Below are the code and all the weights of a small trained network. Each question names an input and a target symbol and asks about switching units off, where a switched-off unit gives its printed mean instead of its output.

import numpy as np


def w(rows, s, z=0):
    codes = np.array(rows[::2]) - 128.0
    scale = np.full(codes.shape[1], s)
    scale[-1] = z or s
    return codes * scale


def f(y):
    return y / 2 * (1 + np.tanh(0.7978845608 * (y + 0.044715 * y**3)))


def softmax(a):
    e = np.exp(a - a.max(-1, keepdims=True))
    return e / e.sum(-1, keepdims=True)


def log_softmax(a):
    a = a - a.max(-1, keepdims=True)
    return a - np.log(np.exp(a).sum(-1, keepdims=True))


def net(x, mask):
    ids = ['ΓΔΛΞαβεημστφψω'.index(c) for c in x.split()]
    T = len(ids)
    res = E[ids] + P[:T]
    u = 0
    for l in range(2):
        r = res
        for j in range(3):
            rows = slice(3 * j, 3 * j + 3)
            q, k, v = (r @ M[l][rows].T for M in (Q, K, V))
            z = softmax(np.where(np.tri(T) > 0, q @ k.T / 3**0.5, -1e9)) @ v
            o = O[l][rows]
            res = res + np.where(mask[u + j], z, o[:, -1]) @ o[:, :-1]
        u += 3
        y = f(res @ A[l][:, :-1].T + A[l][:, -1])
        res = res + np.where(mask[u : u + 8], y, B[l][:, -1]) @ B[l][:, :-1]
        u += 8
    return log_softmax(res[-1] @ U[:, :-1].T + U[:, -1])


Q, K, V, O, A, B = {}, {}, {}, {}, {}, {}
E = w([
[176,111,101,91,132],'Γ',
[159,80,101,80,168],'Δ',
[165,185,153,117,147],'Λ',
[93,151,157,95,83],'Ξ',
[154,162,204,157,121],'α',
[106,148,148,73,104],'β',
[171,148,167,130,182],'ε',
[172,106,112,100,89],'η',
[169,142,195,146,172],'μ',
[143,187,170,135,109],'σ',
[110,132,164,106,92],'τ',
[125,254,165,114,152],'φ',
[82,164,107,60,51],'ψ',
[66,191,59,194,150],'ω',
],0.019)
P = w([
[33,77,188,78,2],'0',
[172,201,29,27,110],'1',
[227,152,32,80,171],'2',
[213,179,54,102,121],'3',
[198,196,57,90,111],'4',
[172,185,89,63,127],'5',
[191,254,168,121,141],'6',
[171,235,153,87,142],'7',
[169,231,152,72,134],'8',
[188,173,103,45,135],'9',
[212,168,204,124,138],'10',
[227,194,174,98,175],'11',
],0.0066)
Q[0] = w([
[98,115,153,70,132],'L0H0',
[100,80,81,223,86],'L0H0',
[135,144,165,136,94],'L0H0',
[104,208,199,194,142],'L0H1',
[189,222,94,120,24],'L0H1',
[94,242,108,137,163],'L0H1',
[230,100,173,91,80],'L0H2',
[127,222,169,63,132],'L0H2',
[20,39,172,255,103],'L0H2',
],0.0091)
K[0] = w([
[122,168,169,93,119],'L0H0',
[134,245,36,189,244],'L0H0',
[177,154,202,93,134],'L0H0',
[86,117,67,181,109],'L0H1',
[58,140,177,172,114],'L0H1',
[35,186,31,171,179],'L0H1',
[80,81,154,116,98],'L0H2',
[93,54,138,130,62],'L0H2',
[165,181,26,106,174],'L0H2',
],0.011)
V[0] = w([
[134,2,150,160,113],'L0H0',
[154,194,146,78,83],'L0H0',
[215,147,118,128,216],'L0H0',
[208,133,154,152,112],'L0H1',
[87,209,79,201,148],'L0H1',
[189,110,111,68,95],'L0H1',
[209,233,81,93,126],'L0H2',
[161,57,73,113,64],'L0H2',
[75,193,204,98,32],'L0H2',
],0.0092)
O[0] = w([
[155,151,179,64,31,100],'L0H0',
[189,223,36,176,101,190],'L0H0',
[90,155,115,71,184,88],'L0H0',
[160,233,165,146,122,139],'L0H1',
[167,90,128,186,148,136],'L0H1',
[160,176,88,33,95,143],'L0H1',
[179,254,26,174,197,127],'L0H2',
[220,120,84,116,166,132],'L0H2',
[174,117,102,249,116,248],'L0H2',
],0.0075,0.016)
A[0] = w([
[106,152,61,176,106,226],'L0N0',
[71,110,245,151,135,217],'L0N1',
[68,150,129,42,115,201],'L0N2',
[124,164,135,155,174,242],'L0N3',
[129,174,105,167,152,251],'L0N4',
[195,116,113,134,121,129],'L0N5',
[124,109,112,126,219,165],'L0N6',
[102,122,113,151,121,206],'L0N7',
],0.012,0.0026)
B[0] = w([
[178,90,133,70,203,250],'L0N0',
[113,198,161,67,92,130],'L0N1',
[211,162,146,172,244,129],'L0N2',
[85,65,34,14,107,190],'L0N3',
[168,97,118,94,139,251],'L0N4',
[43,183,130,76,75,227],'L0N5',
[219,106,90,155,73,133],'L0N6',
[254,76,177,55,171,141],'L0N7',
],0.0074,0.017)
Q[1] = w([
[53,112,142,217,82],'L1H0',
[111,211,60,155,166],'L1H0',
[2,75,82,3,179],'L1H0',
[53,42,184,254,234],'L1H1',
[95,126,159,197,237],'L1H1',
[49,54,173,166,74],'L1H1',
[218,169,90,64,97],'L1H2',
[113,81,36,161,126],'L1H2',
[72,101,122,191,113],'L1H2',
],0.0072)
K[1] = w([
[117,156,128,112,25],'L1H0',
[73,96,181,114,197],'L1H0',
[88,139,154,128,114],'L1H0',
[116,171,125,98,163],'L1H1',
[138,138,17,115,168],'L1H1',
[80,134,90,95,173],'L1H1',
[131,77,231,155,132],'L1H2',
[151,155,142,127,108],'L1H2',
[143,252,81,229,219],'L1H2',
],0.013)
V[1] = w([
[160,62,166,148,210],'L1H0',
[171,113,113,189,120],'L1H0',
[107,149,167,122,165],'L1H0',
[96,93,140,69,81],'L1H1',
[48,229,126,62,150],'L1H1',
[107,93,34,80,150],'L1H1',
[46,103,144,105,43],'L1H2',
[153,244,126,142,145],'L1H2',
[101,192,121,88,108],'L1H2',
],0.011)
O[1] = w([
[108,77,55,67,31,142],'L1H0',
[49,72,91,188,134,197],'L1H0',
[148,134,141,65,115,5],'L1H0',
[63,104,130,191,149,167],'L1H1',
[100,148,128,62,224,2],'L1H1',
[133,189,2,107,169,72],'L1H1',
[139,100,166,161,201,107],'L1H2',
[203,206,169,116,99,166],'L1H2',
[68,174,143,168,150,143],'L1H2',
],0.0084,0.0098)
A[1] = w([
[69,131,78,143,74,109],'L1N0',
[25,113,89,100,114,103],'L1N1',
[98,47,97,70,79,130],'L1N2',
[107,254,228,108,235,60],'L1N3',
[102,127,158,14,24,24],'L1N4',
[87,35,163,60,103,7],'L1N5',
[61,156,173,119,107,6],'L1N6',
[25,175,223,238,246,31],'L1N7',
],0.0061,0.0024)
B[1] = w([
[97,100,128,155,234,188],'L1N0',
[250,84,161,127,126,151],'L1N1',
[169,122,114,103,110,217],'L1N2',
[156,126,154,138,170,242],'L1N3',
[121,79,75,124,169,177],'L1N4',
[115,205,80,149,167,144],'L1N5',
[98,183,76,178,144,133],'L1N6',
[52,104,93,84,89,254],'L1N7',
],0.011,0.014)
U = w([
[131,75,110,153,140,70],'Γ',
[69,86,91,140,92,168],'Δ',
[113,170,42,250,122,17],'Λ',
[143,123,104,205,126,176],'Ξ',
[191,163,118,148,2,166],'α',
[98,107,126,54,65,170],'β',
[91,151,58,136,108,3],'ε',
[182,53,200,97,84,141],'η',
[106,72,143,88,135,123],'μ',
[158,111,127,200,106,98],'σ',
[55,148,56,185,173,151],'τ',
[165,89,154,112,141,119],'φ',
[188,150,121,171,143,99],'ψ',
[77,205,51,154,66,176],'ω',
],0.007,0.0035)

Each question gives the input, a string of symbols that net reads in full, and the target symbol t.
The units are the heads (3 rows each of Q, K, V and O) and the neurons (one row each of A and B). Each row of codes is followed by its name. A weight is (code - 128) times the scale printed after its matrix; where a second scale follows, it is the last column's (O, A, B and U).
mask holds one flag per unit, layer by layer, with each layer's heads first. A switched-off unit (its flag False) gives its mean, the last column of its rows in O or B, instead of its output. The means were averaged over made-up inputs and are rounded, as every weight is.
A unit's drop is (log p(t) with every unit on - log p(t) with that unit switched off) / (log p(t) with every unit on - log p(t) with every unit switched off).
The circuit of an input: a set's keep is (log p(t) with only the set's units on - log p(t) with every unit switched off) / (log p(t) with every unit on - log p(t) with every unit switched off). Starting from the 12 units with the biggest drops (on a tie, the unit counted first), units are removed one at a time, each time the one whose removal leaves the highest keep (on an exact tie, the one counted first), for as long as the keep stays at least 0.8.
units of the circuit, in order: the units of the circuit, biggest drop first
top k neurons: the k neurons with the biggest drops, biggest first
k most important neurons of layer l: the k neurons of layer l with the biggest drops, biggest first
which heads matter: for each layer, one digit per head in row order, 1 if its drop is at least 0.15 and else 0, layers parted by /
input Λ Δ η τ η σ ψ φ σ σ β, target ω: units of the circuit, in order	(L1H1, L1H2, L0H2)
input Ξ β Γ σ σ σ Γ ψ σ, target σ: top 3 neurons	(L0N3, L0N5, L1N7)
input μ Δ β α, target μ: 2 most important neurons of layer 1	(L1N7, L1N3)
input σ Ξ τ α ε σ η η σ η σ Γ, target α: which heads matter	000 / 010
input φ φ σ η Γ, target ε: which heads matter	101 / 111
input ε η η Λ Γ ε α, target φ: which heads matter	111 / 110
input Δ η ψ μ, target β: units of the circuit, in order	(L0N2, L0H2, L0H1, L1H0)
input τ α σ β η, target Δ: most important neuron of layer 0	(L0N1)
input Δ σ σ α ψ ψ σ η Λ τ, target β: units of the circuit, in order	(L0N2, L0H2, L0H0, L1H0)
input μ Δ σ Γ, target μ: top 3 neurons	(L0N1, L1N7, L0N0)
input η α σ, target τ: which heads matter	111 / 111
input Γ σ σ σ σ α α σ φ Δ η, target ψ: top 3 neurons	(L0N2, L0N0, L1N7)
input η Γ Γ, target τ: units of the circuit, in order	(L1H1, L1H2, L0H1)
input Λ α ψ σ, target ω: top 2 neurons	(L0N5, L1N3)
input σ α τ σ α σ Δ β ψ Γ α φ, target α: units of the circuit, in order	(L1H1, L1N0, L1H2)
input ψ Δ η σ ψ Ξ σ σ Γ σ, target Λ: which heads matter	010 / 110
input Γ α Ξ σ η η σ σ, target ψ: 2 most important neurons of layer 0	(L0N2, L0N3)
input α φ η α Λ Γ Γ σ η, target η: 3 most important neurons of layer 0	(L0N3, L0N5, L0N1)
input μ α σ Δ η σ Γ Δ ψ η φ Δ, target μ: top 3 neurons	(L0N1, L1N7, L0N0)
input σ σ σ η τ ε ε β, target α: 2 most important neurons of layer 0	(L0N5, L0N3)
input ω φ Λ α η, target Γ: which heads matter	010 / 101
input φ μ μ σ α σ α η, target ε: top 3 neurons	(L1N0, L0N0, L0N3)
input μ σ φ β η, target μ: top 2 neurons	(L0N1, L1N7)
input Δ τ σ σ σ Ξ η σ Γ ε σ, target β: most important neuron of layer 0	(L0N2)
input Γ η σ σ σ σ η α α τ Λ ω, target Γ: 4 most important neurons of layer 0	(L0N3, L0N6, L0N0, L0N5)
input ψ φ φ, target Λ: most important neuron of layer 1	(L1N7)
input η σ Γ σ Δ σ α σ ω, target Γ: most important neuron of layer 1	(L1N1)
input Ξ ω τ ψ, target Γ: top 2 neurons	(L1N0, L1N1)
input τ σ η Ξ Γ η η ψ Γ α ψ ε, target Δ: which heads matter	111 / 011
input Λ α ψ η, target ω: 2 most important neurons of layer 0	(L0N5, L0N3)
